Here is a tiny trained network, its code and every weight. The questions are about switching its units off for an input and a class, where a switched-off unit gives its printed mean instead of its output.

import numpy as np


def w(rows, s, z=0):
    codes = np.array(rows[::2]) - 128.0
    scale = np.full(codes.shape[1], s)
    scale[-1] = z or s
    return codes * scale


def norm(h):
    return h / np.sqrt((h * h).mean(-1, keepdims=True) + 1e-5)


def f(y):
    return y / 2 * (1 + np.tanh(0.7978845608 * (y + 0.044715 * y**3)))


def log_softmax(a):
    a = a - a.max(-1, keepdims=True)
    return a - np.log(np.exp(a).sum(-1, keepdims=True))


def net(x, mask):
    res = np.array(x, float).reshape(1, 8) / 4 @ E
    u = 0
    for l in range(3):
        y = f(norm(res) @ A[l][:, :-1].T + A[l][:, -1])
        res = res + np.where(mask[u : u + 10], y, B[l][:, -1]) @ B[l][:, :-1]
        u += 10
    return log_softmax(norm(res)[-1] @ U[:, :-1].T + U[:, -1])


A, B = {}, {}
E = w([
[194,73,15,200,157,143,67,128,164],'x0',
[165,143,82,65,139,182,100,1,154],'x1',
[149,33,94,67,135,101,198,148,95],'x2',
[198,143,168,125,71,159,165,98,168],'x3',
[213,99,119,215,144,86,177,111,117],'x4',
[81,197,60,135,162,85,157,80,114],'x5',
[167,125,122,98,253,99,148,150,164],'x6',
[145,197,97,145,138,114,121,117,190],'x7',
],0.01)
A[0] = w([
[224,168,118,144,117,137,87,35,200,239],'0.n0',
[149,112,110,96,101,170,82,107,133,1],'0.n1',
[57,179,106,156,37,124,68,62,146,120],'0.n2',
[166,140,99,142,45,118,193,173,113,119],'0.n3',
[124,127,61,191,132,163,87,179,163,167],'0.n4',
[60,208,108,99,217,131,136,97,218,200],'0.n5',
[113,106,149,111,168,112,149,128,110,32],'0.n6',
[156,79,133,140,79,182,152,101,105,111],'0.n7',
[170,114,182,189,116,149,96,252,168,106],'0.n8',
[153,97,141,117,146,128,56,198,108,92],'0.n9',
],0.014,0.0054)
B[0] = w([
[242,118,134,118,183,174,10,18,157,250],'0.n0',
[85,150,164,229,97,103,154,125,82,143],'0.n1',
[85,146,122,188,61,231,161,141,105,210],'0.n2',
[151,188,117,142,86,66,209,83,168,165],'0.n3',
[107,197,47,118,157,119,99,139,144,193],'0.n4',
[141,210,84,33,183,102,115,116,129,238],'0.n5',
[177,162,209,142,192,211,100,158,168,137],'0.n6',
[172,116,148,64,51,69,95,91,106,159],'0.n7',
[43,183,186,70,136,89,154,40,232,196],'0.n8',
[117,78,110,120,114,80,152,101,189,155],'0.n9',
],0.013)
A[1] = w([
[42,152,133,135,149,140,88,133,10,24],'1.n0',
[142,54,164,134,84,119,141,198,28,61],'1.n1',
[66,117,129,74,171,131,77,174,89,3],'1.n2',
[95,138,127,226,180,136,142,224,50,99],'1.n3',
[91,136,198,164,49,118,100,177,87,95],'1.n4',
[75,108,8,197,172,61,28,142,174,169],'1.n5',
[66,195,71,140,69,153,79,108,98,33],'1.n6',
[82,80,226,239,153,108,164,178,169,78],'1.n7',
[198,169,183,156,176,124,156,108,117,175],'1.n8',
[108,218,207,194,188,48,146,174,79,187],'1.n9',
],0.015,0.003)
B[1] = w([
[82,74,128,174,179,182,107,183,137,166],'1.n0',
[109,122,112,154,206,88,95,229,113,137],'1.n1',
[119,168,167,111,77,148,59,73,201,168],'1.n2',
[87,38,59,203,118,127,111,185,49,150],'1.n3',
[138,39,33,146,125,66,69,87,135,160],'1.n4',
[155,100,6,67,158,156,105,42,81,254],'1.n5',
[83,163,138,96,127,186,203,198,105,242],'1.n6',
[90,91,95,127,96,119,228,105,174,168],'1.n7',
[68,42,71,140,193,122,87,89,52,224],'1.n8',
[132,39,113,148,110,103,113,249,123,212],'1.n9',
],0.017,0.0088)
A[2] = w([
[101,147,188,133,145,17,109,154,140,59],'2.n0',
[137,182,104,87,140,80,121,224,137,64],'2.n1',
[135,145,151,133,86,40,211,135,104,138],'2.n2',
[177,120,194,188,138,85,149,107,147,108],'2.n3',
[178,104,210,203,75,171,102,134,88,5],'2.n4',
[247,148,79,168,249,133,165,111,154,137],'2.n5',
[159,118,149,184,113,135,47,144,116,36],'2.n6',
[94,82,130,134,103,99,78,111,152,165],'2.n7',
[73,163,145,151,144,158,74,86,163,25],'2.n8',
[109,114,89,174,63,66,119,123,131,73],'2.n9',
],0.018,0.0033)
B[2] = w([
[154,84,214,179,95,115,77,195,143,164],'2.n0',
[175,161,146,167,183,193,120,120,67,162],'2.n1',
[94,111,146,108,144,81,125,121,230,171],'2.n2',
[93,146,63,135,154,151,82,137,144,142],'2.n3',
[163,44,165,121,43,139,84,70,11,136],'2.n4',
[150,111,46,163,159,7,115,101,180,254],'2.n5',
[166,100,169,115,78,183,112,118,184,141],'2.n6',
[162,197,147,182,202,138,196,136,136,176],'2.n7',
[173,212,132,81,104,106,161,168,64,187],'2.n8',
[119,135,144,31,149,166,202,111,130,163],'2.n9',
],0.018,0.013)
U = w([
[184,119,239,142,208,100,68,227,119,60],'0',
[68,58,54,180,162,148,153,243,56,76],'1',
[209,77,204,151,30,196,72,79,54,2],'2',
[225,165,25,92,215,52,63,31,152,211],'3',
[73,92,197,116,100,44,220,173,243,79],'4',
[79,253,134,59,118,206,165,172,101,178],'5',
],0.012,0.0047)

Each question gives the input, the list of numbers given to net, and the class t.
The units are the neurons (one row each of A and B). Each row of codes is followed by its name. A weight is (code - 128) times the scale printed after its matrix; where a second scale follows, it is the last column's (A, B and U).
mask holds one flag per neuron, layer by layer. A switched-off neuron (its flag False) gives its mean, the last column of its row in B, instead of its output. The means were averaged over made-up inputs and are rounded, as every weight is.
A unit's drop is (log p(t) with every unit on - log p(t) with that unit switched off) / (log p(t) with every unit on - log p(t) with every unit switched off).
The circuit of an input: a set's keep is (log p(t) with only the set's units on - log p(t) with every unit switched off) / (log p(t) with every unit on - log p(t) with every unit switched off). Starting from the 12 units with the biggest drops (on a tie, the unit counted first), units are removed one at a time, each time the one whose removal leaves the highest keep (on an exact tie, the one counted first), for as long as the keep stays at least 0.8.
circuit, biggest first: the units of the circuit, biggest drop first
unit that matters most: the unit with the biggest drop
k most important neurons: the k neurons with the biggest drops, biggest first
k most important neurons of layer l: the k neurons of layer l with the biggest drops, biggest first
drop of u: that unit's drop, to one decimal
input [4,6,-7,-7,-4,7,-4,-2], class 5: 2 most important neurons => [0.n2, 1.n6]
input [-4,7,-4,2,-8,-5,3,0], class 5: circuit, biggest first => [2.n5]
input [-7,2,5,-5,7,1,-6,-5], class 0: 2 most important neurons => [0.n0, 1.n1]
input [-2,4,6,-4,0,0,-6,-3], class 1: 4 most important neurons => [0.n0, 0.n8, 1.n1, 0.n5]
input [4,0,-6,7,-7,-8,-6,8], class 5: 2 most important neurons => [0.n8, 0.n4]
input [-6,-1,5,-6,-1,-4,-3,-5], class 0: 2 most important neurons => [1.n1, 0.n2]
input [0,5,3,-3,2,-4,3,-8], class 0: 3 most important neurons => [0.n0, 1.n1, 1.n5]
input [0,-2,-7,3,-5,4,-1,-6], class 1: 3 most important neurons => [0.n0, 0.n2, 0.n8]
input [-1,-1,1,-5,-4,-6,4,-6], class 4: 2 most important neurons => [0.n0, 0.n5]
input [-8,8,2,3,-5,-5,-2,-7], class 0: 3 most important neurons of layer 1 => [1.n1, 1.n5, 1.n4]
input [-2,-4,-2,3,-8,1,2,-7], class 0: 3 most important neurons => [0.n2, 1.n5, 1.n6]
input [2,-6,-7,0,2,2,-6,-4], class 5: 3 most important neurons => [0.n8, 0.n4, 2.n5]
input [-3,-2,0,-6,-2,8,-3,2], class 1: 2 most important neurons of layer 0 => [0.n0, 0.n8]
input [-8,-3,0,8,-7,-2,1,4], class 0: 2 most important neurons => [0.n0, 1.n5]
input [-8,4,-4,4,-7,-7,8,-3], class 5: 2 most important neurons of layer 2 => [2.n5, 2.n8]
input [-8,-4,0,-6,7,5,-7,7], class 1: unit that matters most => 0.n8
input [2,-8,-3,-3,-5,-7,5,1], class 4: 2 most important neurons of layer 0 => [0.n8, 0.n0]
input [0,-4,0,6,-2,7,2,-1], class 0: 2 most important neurons => [0.n0, 1.n5]
input [2,3,0,6,-2,-6,1,-5], class 2: 3 most important neurons of layer 0 => [0.n5, 0.n7, 0.n1]
input [-6,0,-3,2,-4,4,1,7], class 5: most important neuron of layer 0 => [0.n2]
input [-3,-2,-1,4,-2,8,-7,3], class 5: drop of 0.n5 => 0.0
input [-7,1,-2,-4,6,-7,6,-1], class 4: 2 most important neurons of layer 0 => [0.n0, 0.n5]
input [-2,3,-4,7,1,-8,-4,4], class 2: drop of 0.n5 => 0.1
